Each row has a name. Each piece below is followed by the name of the row it came from, unless a question asks for something else. Each question is about the rows just above it. Places in a row count from 0.

[136 120 107 125 111 120 128 130 180 114 126 147 131 117   4 132 143 116
 126  86 120 193 129 139 124 147 127 183 165  92 138 141  64  99 100 137
 115 120] -> <122>
[126 132 107 125 128 131 141 132 161 138 130 164 130 202 151 115 167 128
 126 161  75 144 131  87 140  96 125 134 210 194 126 134 161 103 130 130
 130 124] -> <61>
[108 129 101 130 135 122 131 130 118 136 124 143 121 142 124 113 144 130
 125 149 109 140 139 133 139 130 135  97 131 140 114 115 100 128 135  89
 138 131] -> <35>
At which places does <35> hold [136]? : 9
q: [107 125 128 131] : <61>

[130 125  91  91 125] = <169>
[131 131 131 131 112] = <163>
[131 131 126 126 115] = <89>
[142 131 105 212 157] = <38>
[212 130  92 113 115] = <6>
[164 133 100 123  79] = <92>
[131 131  68  99 116] = <106>
At which places does <169> hold [91]? : 2 3
q: [131 131 131 131 112] : <163>
Where do [133 100 123] appear? : <92>
Places of [131] in row <89>: : 0 1
Where do [212 130  92 113] appear? : <6>
At which places does <163> hold [131]? : 0 1 2 3

[133 118 121 123 132 127 115 135 123 117 115 118 118 123 114 121 125 124
 126 126 118 120 126 129 134 124 122] : <202>
[172 163 132 121 183 146 164 148 124 150 132 173  96 138 100 111 124 157
 148 121 110 179 108 107  95 150 111] : <206>
[112 122 114 127 102 129 101 145 144 113 147 130 107 134 114 130 128 125
 135 132 107 105 141 104 149 146 112] : <34>
[138 120 122 111 104 125 176 145 131 125 108 103 160  80 100 111 101 135
 160 111 170 116  93 160 135 137 160] : <99>
[114 113 115 126 105 124 104 143 141 113 150 131 110 145 123 126 126 124
 129 129 107 113 136 106 124 143 117] : <103>
[132 169 137 122 130 164 110 132 117 116 135 104 111 117 121 114 135 127
 136 126 142 135 106 131 132 137 155] : <104>
[ 87 121 112 131  95 131  97 161 176 108 191 140  84 140 161 134 129 124
 137 135 105 102 164 101 186 178  94] : <190>
[178 148 119 105  99 105 119 161 116 105 109 112 171 117 170 114 132 130
 116 128 128 110 107 106 114 127 191] : <196>
[109 123 138 119 119 134  99  92 117 120 121 111 113 129 108 150 122 120
 138 140 119 109 115 123 122 114 127] : <113>
[ 75 148 119 135  99 128 125 161 116 105 109 112 171 117 170 114 132 130
 116 128 128 110 107 106 114 127 191] : <42>
[126 147 121 119 113 124 111 136 126 150 134 128 137 134 128 117 148 127
 124 127 119 152 128 120 137 119 123] : <137>
Places of [160] in row <99>: : 12 18 23 26
At which places does <103> hold [124]? : 5 17 24
q: [137 155] : <104>
Every place of [105] in <196>: : 3 5 9
At which places does <206> hold [172]? : 0

[131 135 127 128 126 131 128 131 128 127 125 127 129 126 127 127 127 128
 128 126 130 130 128] : <87>
[129 127 128 128 126 130 130 128 128 127 125 127 126 127 127 129 127 128
 128 126 130 130 128] : <5>
[126 119 129 128 134  16 129 124 133 114  16 133 129 135  16  16 128 219
 133 124 133  15 125] : <74>
q: [129 126 127 127 127] : <87>
q: [126 130 130 128 128 127] : <5>
Places of [134] in row <74>: : 4
Places of [16] in row <74>: : 5 10 14 15
q: [119 129 128] : <74>
Which row holds [127 127 128 128 126 130 130 128]? : <87>

[130 107 131 138 125 143 132 102 218 125 143 127 139  46 143 151 139 136
 123 141 151 151 102 144 151 101] = <93>
[118 125 199 120 110 200 120  66  68 115 108 142 127 197  89  68 126 117
  97 119 134  89  96  94 142 163] = <118>
[124 129 107 150 129 127 138 127 156  95 130 141 144 149 112 127 138  74
 101 112 101 145 149  74 127 101] = <110>
Places of [143] in row <93>: : 5 10 14
Every place of [151] in <93>: : 15 20 21 24
Which row holds [129 107]? : <110>
At which places does <110> hold [101]? : 18 20 25
[149 112 127 138] is in which row? : <110>

[131 129 141  84 132 122 136 110  94 121 140 107 115 114 128 128 141 123
 110 151 128 142 170 166  86 128 119] -> <9>
[135 142 121 128 152 138 130  99 120 103  94 152 120  79 165 133 149 119
 128 119 105 120 126 112 152 113 152] -> <81>
[124 108 111 121 134 122 156 104 138 129 137 137 128  93 147 110  96 119
 141 135 160 107 112 101 163 127 153] -> <189>
[124 136  95  57 139 129 140 208 110  64 123  69 143  99 159 120  99 189
 160  86 139 100 155 107 127 145 112] -> <174>
[121 159 153 136  90 114 132 167  95 131 114 118 135 119 114 165 117 128
 120 141 135 125 130 149 151 131 106] -> <204>
[ 95 136 133 128 153 127 118 127 148 135 148 136 132 101 153 167 116 115
 110 134 140 115  95 141 122  88 113] -> <139>
[124 105 136 128  99 107 154 130 109 130 117 112  83 118  96 120 137 100
 130 137  98 112 109 133 145 127 149] -> <52>
[161  96 111 140 108 174  91 142 122 100 143 137 109 152 129 105  93 135
 152 145 130 108 107  80 135 101 139] -> <119>
[ 43 136  95  57 139 129 140 208 167  64 123  69 132  99 159 120  99 189
 160  86 139 100 155  78 127 145 112] -> <131>
[177 100 171 168 120 122 163 182 178 181 252 141  60 117 150  13 195  26
 156 124  59  53 155  68 138 116 163] -> <12>
[119 142 103  99 125 138 130 128 121 143  94 152  96  79 165 133 149 119
 128 119 105 120 123 190 131 170 149] -> <203>
q: [109 130] : <52>
q: [103  99 125 138 130 128 121 143] : <203>
q: [174  91 142 122 100 143 137 109] : <119>
At which places does <203> hold [131]? : 24
Which row holds [152  96  79 165 133 149 119 128]? : <203>
q: [120 123 190 131] : <203>
Every place of [120] in <81>: : 8 12 21

[143 109  96  94 153 125 142 106 149 148  97 148 161 102 113 133 108 107
  68 117 115 117 130 163 174 160 167  64 113  91 114] = <124>
[118 144 134 135 162 129 146 134 154 135  59 121 114 142 154  97  99 113
 182 118 117 136 155 161 133 102 160 140 135 178 147] = <132>
[140 105 115 115 101 124 114 115 107 123 192 142 152 137  90 162 153 143
  59 137 138 112  94 101 136 159 103  99 113  70 107] = <143>
[113 147 160 164 101 131 114 151 107 109 162 106  91 154 142 124 149 149
 188 139 142 142 128  92  81  98  85 194 145 163 142] = <133>
[119 136 122 124 190 129 166 122 172 145  19 131 130 107 175  86  78 101
 173 114 109 126 152 192 159 101 193 115 122 186 149] = <56>
Every place of [133] in <124>: : 15
q: [154 142] : <133>
q: [151 107 109 162 106  91 154 142 124 149 149] : <133>

[128 134 150 116 153 115 115 105  93 116 116] -> <115>
[153 215 140 202 129 157  92 116 144  57 152] -> <146>
[158 129 129 178 128 133 150 150 152  98 167] -> <123>
[127 122 139  36 126  76 161 124 170 114  71] -> <136>
[115 127 129 133 143 138 108 100 201 131 116] -> <105>
The row with [128 133 150] is : <123>
Every place of [116] in <115>: : 3 9 10
q: [153 115 115] : <115>
Every place of [76] in <136>: : 5

[191  33 111 139 145  72  74] : <3>
[150  88 112 150 150 124 138] : <45>
[121 118 120 111 113 116 120] : <14>
[232  12 144  66 120  87 123] : <208>
[109 115 122 115  78 104  83] : <39>
[127 184 171 153 107 194 212] : <78>
[219  69 128  70 138 168 246] : <63>
[103 122  93 142 132  95  83] : <147>
[147 186 133 154 108 152 147] : <157>
[110 122 117  83  78 104 115] : <140>
[115 120 111 113 116 112 114] : <72>
[118 120 111 113 116] is in which row? : <14>
Every place of [150] in <45>: : 0 3 4
q: [103 122  93] : <147>
[ 83  78 104 115] is in which row? : <140>
Which row holds [ 88 112]? : <45>
At which places does <157> hold [108]? : 4

[ 61 123 115 142 162  98 120 135 121  98] = <141>
[217 196  78 134 190 176  96 118  75  75] = <155>
[ 68 124 165 100  30  68 115 144  91  62] = <23>
[ 91 142 175 127 155 155  80 155  91  91] = <37>
[174  90  90 144  90 138  90 123 123 174] = <100>
[ 92 128 160 113 174  40 130 135 129  70] = <83>
[ 86 162 133 130 134  62 123 109 111 151] = <164>
At which places does <100> hold [90]? : 1 2 4 6
q: [ 61 123 115 142 162  98 120 135] : <141>
Every place of [100] in <23>: : 3
Which row holds [100  30  68 115]? : <23>
Which row holds [ 62 123]? : <164>
At which places does <37> hold [91]? : 0 8 9
Places of [109] in row <164>: : 7

